Here is a tiny trained network, its code and every weight. The questions are about switching its units off for an input and a class, where a switched-off unit gives its printed mean instead of its output.

import numpy as np


def w(rows, s, z=0):
    codes = np.array(rows[::2]) - 128.0
    scale = np.full(codes.shape[1], s)
    scale[-1] = z or s
    return codes * scale


def norm(h):
    return h / np.sqrt((h * h).mean(-1, keepdims=True) + 1e-5)


def f(y):
    return y / 2 * (1 + np.tanh(0.7978845608 * (y + 0.044715 * y**3)))


def log_softmax(a):
    a = a - a.max(-1, keepdims=True)
    return a - np.log(np.exp(a).sum(-1, keepdims=True))


def net(x, mask):
    res = np.array(x, float).reshape(1, 7) / 4 @ E
    u = 0
    for l in range(3):
        y = f(norm(res) @ A[l][:, :-1].T + A[l][:, -1])
        res = res + np.where(mask[u : u + 7], y, B[l][:, -1]) @ B[l][:, :-1]
        u += 7
    return log_softmax(norm(res)[-1] @ U[:, :-1].T + U[:, -1])


A, B = {}, {}
E = w([
[92,177,55,127,144,51,91,204,113,79],'x0',
[79,110,178,227,120,207,57,131,120,2],'x1',
[127,128,129,127,128,128,127,129,126,128],'x2',
[164,92,50,83,57,136,35,91,142,165],'x3',
[148,108,114,158,89,181,142,225,176,162],'x4',
[129,126,126,128,129,128,129,128,129,129],'x5',
[125,127,126,133,127,128,129,127,131,129],'x6',
],0.0037)
A[0] = w([
[130,146,157,136,96,160,185,240,146,150,5],'L0N0',
[119,169,180,105,162,57,157,59,97,84,22],'L0N1',
[122,127,169,130,142,135,191,146,138,33,62],'L0N2',
[124,141,132,96,141,66,254,141,144,166,62],'L0N3',
[100,167,104,143,155,37,149,207,123,89,55],'L0N4',
[135,156,173,154,211,99,196,162,106,176,41],'L0N5',
[113,132,210,151,115,171,212,74,141,183,31],'L0N6',
],0.0089,0.0021)
B[0] = w([
[85,56,53,206,188,131,157,86,163,123,216],'L0N0',
[87,51,45,200,181,151,168,130,166,141,201],'L0N1',
[74,144,171,159,25,147,124,111,133,109,216],'L0N2',
[112,182,177,185,139,133,53,133,55,199,253],'L0N3',
[189,96,132,29,173,156,149,168,101,55,240],'L0N4',
[108,138,137,88,2,101,169,105,194,129,227],'L0N5',
[176,106,103,35,180,128,130,193,91,31,229],'L0N6',
],0.0089,0.0054)
A[1] = w([
[215,103,197,82,163,177,181,72,159,133,8],'L1N0',
[123,160,149,113,178,95,130,29,109,104,49],'L1N1',
[134,159,115,91,2,75,123,71,216,123,20],'L1N2',
[112,69,55,189,195,119,176,79,193,155,26],'L1N3',
[165,129,127,179,152,147,167,154,226,151,32],'L1N4',
[153,128,58,94,93,128,58,95,137,147,99],'L1N5',
[92,163,212,217,127,169,107,146,135,34,80],'L1N6',
],0.0087,0.0011)
B[1] = w([
[88,193,78,117,179,68,128,222,106,48,153],'L1N0',
[150,55,62,164,122,151,130,188,164,182,127],'L1N1',
[69,165,179,126,60,140,184,185,111,127,164],'L1N2',
[143,56,35,219,111,135,64,100,131,137,201],'L1N3',
[50,127,79,87,190,82,165,73,67,125,133],'L1N4',
[76,107,202,147,110,150,209,116,122,103,203],'L1N5',
[167,180,143,109,158,87,100,142,87,255,255],'L1N6',
],0.0068,0.0064)
A[2] = w([
[96,103,117,158,156,173,104,89,212,96,61],'L2N0',
[160,206,157,139,143,88,87,100,137,254,27],'L2N1',
[63,179,192,139,68,119,203,97,178,87,8],'L2N2',
[206,124,129,39,187,142,112,154,133,42,37],'L2N3',
[154,167,170,163,131,137,81,114,121,159,81],'L2N4',
[112,116,123,141,175,90,177,69,167,97,54],'L2N5',
[125,145,180,98,153,128,105,63,141,124,69],'L2N6',
],0.0093,0.0011)
B[2] = w([
[115,122,72,123,166,75,155,98,122,173,160],'L2N0',
[152,224,187,193,154,120,35,125,127,153,247],'L2N1',
[135,103,163,111,10,141,152,73,167,172,224],'L2N2',
[153,160,156,51,170,147,152,169,155,10,255],'L2N3',
[139,173,101,81,163,59,157,115,121,190,177],'L2N4',
[145,107,118,149,120,183,83,149,134,169,135],'L2N5',
[108,91,119,188,115,162,127,255,98,135,120],'L2N6',
],0.0089,0.0067)
U = w([
[151,150,140,49,180,150,145,185,146,19,209],'0',
[146,232,182,171,156,107,50,133,116,208,142],'1',
[96,51,30,195,154,139,125,100,153,142,122],'2',
[98,122,191,112,2,154,176,106,169,153,2],'3',
],0.008,0.00076)

Each question gives the input, the list of numbers given to net, and the class t.
The units are the neurons (one row each of A and B). Each row of codes is followed by its name. A weight is (code - 128) times the scale printed after its matrix; where a second scale follows, it is the last column's (A, B and U).
mask holds one flag per neuron, layer by layer. A switched-off neuron (its flag False) gives its mean, the last column of its row in B, instead of its output. The means were averaged over made-up inputs and are rounded, as every weight is.
A unit's drop is (log p(t) with every unit on - log p(t) with that unit switched off) / (log p(t) with every unit on - log p(t) with every unit switched off).
The circuit of an input: a set's keep is (log p(t) with only the set's units on - log p(t) with every unit switched off) / (log p(t) with every unit on - log p(t) with every unit switched off). Starting from the 12 units with the biggest drops (on a tie, the unit counted first), units are removed one at a time, each time the one whose removal leaves the highest keep (on an exact tie, the one counted first), for as long as the keep stays at least 0.8.
units of the circuit, in order: the units of the circuit, biggest drop first
most important unit: the unit with the biggest drop
k most important neurons: the k neurons with the biggest drops, biggest first
top k neurons in layer l: the k neurons of layer l with the biggest drops, biggest first
input [-4,1,-6,-4,3,7,6], class 0: most important unit	L0N6
input [4,-4,5,-3,-5,-6,-8], class 2: 3 most important neurons	[L0N1, L0N6, L1N6]
input [6,8,-3,6,0,-3,-8], class 1: 2 most important neurons	[L0N6, L0N5]
input [-1,6,1,-5,-1,3,3], class 1: 3 most important neurons	[L1N6, L0N5, L2N1]
input [-7,3,1,6,0,-8,6], class 0: 2 most important neurons	[L0N5, L0N2]
input [-8,-2,-8,7,-1,-3,2], class 0: 2 most important neurons	[L0N5, L0N2]
input [2,6,-5,-5,-4,2,-4], class 1: 3 most important neurons	[L1N6, L0N2, L0N0]
input [5,4,5,7,2,5,8], class 3: 2 most important neurons	[L0N0, L0N3]
input [-5,8,-6,7,0,-6,-6], class 1: 4 most important neurons	[L0N4, L0N5, L0N6, L1N6]
input [1,-2,6,5,3,5,1], class 3: top 2 neurons in layer 0	[L0N0, L0N1]
input [-5,-6,-3,3,6,3,-6], class 1: top 3 neurons in layer 0	[L0N4, L0N3, L0N1]
input [3,3,0,4,0,-8,-6], class 3: top 2 neurons in layer 0	[L0N3, L0N0]
input [-6,-4,6,6,-6,7,-4], class 0: 4 most important neurons	[L0N0, L0N5, L0N2, L1N0]
input [3,8,-2,-6,-6,-4,-4], class 1: units of the circuit, in order	[L1N6]
input [7,-5,5,8,8,5,4], class 2: 3 most important neurons	[L0N6, L0N5, L0N2]
input [1,-2,-4,4,-4,7,-4], class 2: 3 most important neurons	[L0N5, L0N2, L1N3]
input [6,-5,-7,7,-2,-8,4], class 3: 3 most important neurons	[L0N6, L1N5, L0N3]
input [-6,0,4,-4,-5,1,3], class 0: top 2 neurons in layer 0	[L0N6, L0N0]
input [4,6,-3,0,-1,-2,1], class 1: top 2 neurons in layer 0	[L0N6, L0N5]
input [4,3,4,-6,-3,-4,-4], class 3: top 2 neurons in layer 0	[L0N2, L0N6]
input [-1,3,3,-6,2,8,8], class 3: most important unit	L0N2
input [6,-5,-8,7,7,-6,2], class 2: top 3 neurons in layer 0	[L0N6, L0N5, L0N2]
input [4,3,-6,5,5,7,-7], class 2: top 3 neurons in layer 0	[L0N3, L0N6, L0N2]
